Here is a tiny trained network, its code and every weight. The questions are about switching its units off for an input and a class, where a switched-off unit gives its printed mean instead of its output.

import numpy as np


def w(rows, s, z=0):
    codes = np.array(rows[::2]) - 128.0
    scale = np.full(codes.shape[1], s)
    scale[-1] = z or s
    return codes * scale


def norm(h):
    return h / np.sqrt((h * h).mean(-1, keepdims=True) + 1e-5)


def f(y):
    return y / 2 * (1 + np.tanh(0.7978845608 * (y + 0.044715 * y**3)))


def log_softmax(a):
    a = a - a.max(-1, keepdims=True)
    return a - np.log(np.exp(a).sum(-1, keepdims=True))


def net(x, mask):
    res = np.array(x, float).reshape(1, 6) / 4 @ E
    u = 0
    for l in range(3):
        y = f(norm(res) @ A[l][:, :-1].T + A[l][:, -1])
        res = res + np.where(mask[u : u + 12], y, B[l][:, -1]) @ B[l][:, :-1]
        u += 12
    return log_softmax(norm(res)[-1] @ U[:, :-1].T + U[:, -1])


A, B = {}, {}
E = w([
[125,125,127,125],'x0',
[131,130,126,126],'x1',
[191,139,38,244],'x2',
[254,130,81,31],'x3',
[120,188,133,122],'x4',
[72,102,42,96],'x5',
],0.0056)
A[0] = w([
[58,142,34,81,22],'L0N1',
[179,60,107,115,146],'L0N2',
[51,133,28,85,2],'L0N3',
[117,157,106,100,65],'L0N4',
[61,15,135,125,130],'L0N5',
[60,242,95,84,123],'L0N6',
[106,174,117,116,98],'L0N7',
[39,145,1,71,78],'L0N8',
[43,180,6,85,98],'L0N9',
[108,115,201,12,201],'L0N10',
[137,101,110,158,104],'L0N11',
[42,121,17,83,5],'L0N12',
],0.0064,0.0038)
B[0] = w([
[178,1,184,128,133],'L0N1',
[119,162,104,149,150],'L0N2',
[159,60,182,132,132],'L0N3',
[128,91,112,103,110],'L0N4',
[78,204,97,152,176],'L0N5',
[92,94,93,137,165],'L0N6',
[120,114,115,125,122],'L0N7',
[200,9,187,198,176],'L0N8',
[166,16,153,207,175],'L0N9',
[157,138,63,172,255],'L0N10',
[90,162,113,111,123],'L0N11',
[182,26,216,149,143],'L0N12',
],0.0051,0.0041)
A[1] = w([
[80,93,164,181,44],'L1N1',
[112,90,227,36,89],'L1N2',
[96,105,193,51,84],'L1N3',
[123,144,79,146,58],'L1N4',
[213,133,99,87,249],'L1N5',
[70,254,148,185,117],'L1N6',
[202,217,237,149,67],'L1N7',
[72,119,180,14,87],'L1N8',
[76,100,164,42,46],'L1N9',
[62,127,170,28,99],'L1N10',
[158,75,125,195,46],'L1N11',
[160,165,147,115,197],'L1N12',
],0.0076,0.0019)
B[1] = w([
[82,122,129,72,186],'L1N1',
[143,155,93,219,164],'L1N2',
[193,133,81,208,148],'L1N3',
[127,147,115,150,127],'L1N4',
[22,134,131,110,236],'L1N5',
[103,73,58,95,255],'L1N6',
[124,2,167,184,210],'L1N7',
[199,174,33,241,171],'L1N8',
[213,131,88,227,148],'L1N9',
[160,136,80,191,169],'L1N10',
[105,164,103,107,172],'L1N11',
[79,68,128,129,163],'L1N12',
],0.0064,0.0034)
A[2] = w([
[115,109,57,173,254],'L2N1',
[77,153,204,189,159],'L2N2',
[129,67,84,150,137],'L2N3',
[211,102,110,33,100],'L2N4',
[120,116,48,92,132],'L2N5',
[150,61,98,142,162],'L2N6',
[181,99,86,110,42],'L2N7',
[80,56,168,30,127],'L2N8',
[166,138,255,141,58],'L2N9',
[203,112,101,100,36],'L2N10',
[38,168,150,171,74],'L2N11',
[216,142,123,29,86],'L2N12',
],0.008,0.0039)
B[2] = w([
[162,182,171,73,254],'L2N1',
[156,85,69,80,164],'L2N2',
[188,149,172,117,184],'L2N3',
[36,70,97,132,141],'L2N4',
[132,154,197,143,163],'L2N5',
[131,167,202,129,184],'L2N6',
[80,134,156,216,126],'L2N7',
[139,188,138,103,173],'L2N8',
[159,67,158,128,125],'L2N9',
[56,84,79,215,123],'L2N10',
[125,98,79,73,154],'L2N11',
[2,105,57,119,135],'L2N12',
],0.0074,0.0072)
U = w([
[29,106,75,92,170],'0',
[187,220,111,190,64],'1',
[144,10,211,145,8],'2',
[122,160,156,77,253],'3',
],0.012,0.0031)

Each question gives the input, the list of numbers given to net, and the class t.
The units are the neurons (one row each of A and B). Each row of codes is followed by its name. A weight is (code - 128) times the scale printed after its matrix; where a second scale follows, it is the last column's (A, B and U).
mask holds one flag per neuron, layer by layer. A switched-off neuron (its flag False) gives its mean, the last column of its row in B, instead of its output. The means were averaged over made-up inputs and are rounded, as every weight is.
A unit's drop is (log p(t) with every unit on - log p(t) with that unit switched off) / (log p(t) with every unit on - log p(t) with every unit switched off).
The circuit of an input: a set's keep is (log p(t) with only the set's units on - log p(t) with every unit switched off) / (log p(t) with every unit on - log p(t) with every unit switched off). Starting from the 12 units with the biggest drops (on a tie, the unit counted first), units are removed one at a time, each time the one whose removal leaves the highest keep (on an exact tie, the one counted first), for as long as the keep stays at least 0.8.
units of the circuit, in order: the units of the circuit, biggest drop first
unit that matters most: the unit with the biggest drop
top k neurons: the k neurons with the biggest drops, biggest first
k most important neurons of layer l: the k neurons of layer l with the biggest drops, biggest first
drop of u: that unit's drop, to one decimal
input [-4,-6,2,-3,-7,8], class 2: units of the circuit, in order => (L0N8 L0N12)
input [-8,-1,-8,6,-6,-8], class 1: units of the circuit, in order => (L1N2 L1N8)
input [-1,6,-4,1,1,-7], class 2: units of the circuit, in order => (L1N7)
input [-4,6,-8,8,-2,-7], class 0: units of the circuit, in order => (L2N12 L2N4)
input [7,-4,2,3,-5,5], class 2: top 3 neurons => (L0N8 L0N9 L0N12)
input [7,3,-6,8,1,-8], class 0: units of the circuit, in order => (L2N12 L2N4)
input [-1,3,-5,4,6,7], class 2: top 2 neurons => (L0N8 L0N9)
input [5,0,-8,-5,5,-8], class 1: top 2 neurons => (L1N8 L1N2)
input [4,-3,8,-8,7,-8], class 0: 3 most important neurons of layer 0 => (L0N10 L0N8 L0N9)
input [2,-6,-8,6,7,-8], class 1: top 4 neurons => (L1N8 L1N2 L1N3 L1N10)
input [6,6,-7,6,-4,1], class 1: top 2 neurons => (L1N8 L1N2)
input [4,6,3,-4,6,4], class 3: top 3 neurons => (L1N7 L1N11 L1N1)
input [6,-3,-1,-4,-8,6], class 3: 2 most important neurons of layer 1 => (L1N7 L1N1)
input [2,-7,5,-4,-6,0], class 3: most important neuron of layer 0 => (L0N10)
input [-4,-6,6,1,8,-8], class 2: top 2 neurons => (L1N7 L0N10)
input [-7,4,3,-2,2,4], class 2: top 2 neurons => (L0N9 L0N8)
input [8,5,6,7,7,1], class 0: 2 most important neurons of layer 0 => (L0N10 L0N5)
input [5,4,-8,6,3,2], class 1: drop of L1N8 => 0.5
input [-6,6,3,-3,-7,-4], class 3: drop of L1N6 => 0.2
input [-3,7,7,-8,2,-4], class 0: unit that matters most => L0N10
